Below are the code and all the weights of a small trained network. Each question names an input and a class and asks about switching units off, where a switched-off unit gives its printed mean instead of its output.

import numpy as np


def w(rows, s, z=0):
    codes = np.array(rows[::2]) - 128.0
    scale = np.full(codes.shape[1], s)
    scale[-1] = z or s
    return codes * scale


def norm(h):
    return h / np.sqrt((h * h).mean(-1, keepdims=True) + 1e-5)


def f(y):
    return y / 2 * (1 + np.tanh(0.7978845608 * (y + 0.044715 * y**3)))


def log_softmax(a):
    a = a - a.max(-1, keepdims=True)
    return a - np.log(np.exp(a).sum(-1, keepdims=True))


def net(x, mask):
    res = np.array(x, float).reshape(1, 3) / 4 @ E
    u = 0
    for l in range(2):
        y = f(norm(res) @ A[l][:, :-1].T + A[l][:, -1])
        res = res + np.where(mask[u : u + 10], y, B[l][:, -1]) @ B[l][:, :-1]
        u += 10
    return log_softmax(norm(res)[-1] @ U[:, :-1].T + U[:, -1])


A, B = {}, {}
E = w([
[26,57,170],'x0',
[126,132,127],'x1',
[128,110,3],'x2',
],0.0052)
A[0] = w([
[43,247,101,84],'0.n1',
[60,80,24,3],'0.n2',
[59,109,149,189],'0.n3',
[153,151,30,105],'0.n4',
[132,180,141,82],'0.n5',
[137,83,58,157],'0.n6',
[133,186,143,79],'0.n7',
[245,170,179,66],'0.n8',
[107,138,135,118],'0.n9',
[133,183,144,116],'0.n10',
],0.012,0.0044)
B[0] = w([
[123,181,137,113],'0.n1',
[4,78,85,225],'0.n2',
[152,107,183,236],'0.n3',
[230,144,172,248],'0.n4',
[93,109,121,133],'0.n5',
[171,93,78,219],'0.n6',
[90,111,120,137],'0.n7',
[32,156,118,253],'0.n8',
[136,133,135,127],'0.n9',
[91,115,130,150],'0.n10',
],0.023,0.0047)
A[1] = w([
[161,130,177,116],'1.n1',
[123,197,77,66],'1.n2',
[145,143,179,147],'1.n3',
[51,148,50,118],'1.n4',
[7,225,77,52],'1.n5',
[106,128,104,105],'1.n6',
[246,179,96,40],'1.n7',
[175,104,161,129],'1.n8',
[39,84,83,5],'1.n9',
[155,113,55,49],'1.n10',
],0.017,0.0024)
B[1] = w([
[80,114,148,168],'1.n1',
[137,62,140,142],'1.n2',
[99,107,155,163],'1.n3',
[91,105,180,224],'1.n4',
[210,241,189,254],'1.n5',
[147,111,144,139],'1.n6',
[160,182,4,211],'1.n7',
[51,156,115,178],'1.n8',
[220,55,89,236],'1.n9',
[99,177,182,155],'1.n10',
],0.03,0.0087)
U = w([
[175,204,195,214],'0',
[44,112,204,208],'1',
[101,140,104,14],'2',
[104,139,106,14],'3',
[111,136,113,22],'4',
[97,142,101,2],'5',
[168,185,7,187],'6',
[149,36,99,225],'7',
],0.02,0.008)

Each question gives the input, the list of numbers given to net, and the class t.
The units are the neurons (one row each of A and B). Each row of codes is followed by its name. A weight is (code - 128) times the scale printed after its matrix; where a second scale follows, it is the last column's (A, B and U).
mask holds one flag per neuron, layer by layer. A switched-off neuron (its flag False) gives its mean, the last column of its row in B, instead of its output. The means were averaged over made-up inputs and are rounded, as every weight is.
A unit's drop is (log p(t) with every unit on - log p(t) with that unit switched off) / (log p(t) with every unit on - log p(t) with every unit switched off).
The circuit of an input: a set's keep is (log p(t) with only the set's units on - log p(t) with every unit switched off) / (log p(t) with every unit on - log p(t) with every unit switched off). Starting from the 12 units with the biggest drops (on a tie, the unit counted first), units are removed one at a time, each time the one whose removal leaves the highest keep (on an exact tie, the one counted first), for as long as the keep stays at least 0.8.
circuit, biggest first: the units of the circuit, biggest drop first
top k neurons: the k neurons with the biggest drops, biggest first
k most important neurons of layer l: the k neurons of layer l with the biggest drops, biggest first
drop when u is switched off: that unit's drop, to one decimal
input [-3,1,1], class 6: circuit, biggest first => (0.n4; 1.n7)
input [6,-6,1], class 7: circuit, biggest first => (1.n5)
input [1,-3,-6], class 1: circuit, biggest first => (1.n5; 1.n9)
input [-4,5,1], class 6: 2 most important neurons of layer 0 => (0.n4; 0.n2)
input [1,0,8], class 7: top 2 neurons => (0.n2; 1.n5)
input [-3,3,1], class 6: top 2 neurons => (0.n4; 1.n7)
input [1,-6,4], class 7: top 2 neurons => (0.n2; 1.n5)
input [4,-5,5], class 7: drop when 0.n2 is switched off => 1.3
input [2,3,4], class 7: drop when 0.n2 is switched off => 1.3
input [4,-5,-5], class 1: drop when 0.n3 is switched off => 0.0
input [3,2,-7], class 1: drop when 1.n5 is switched off => 0.1
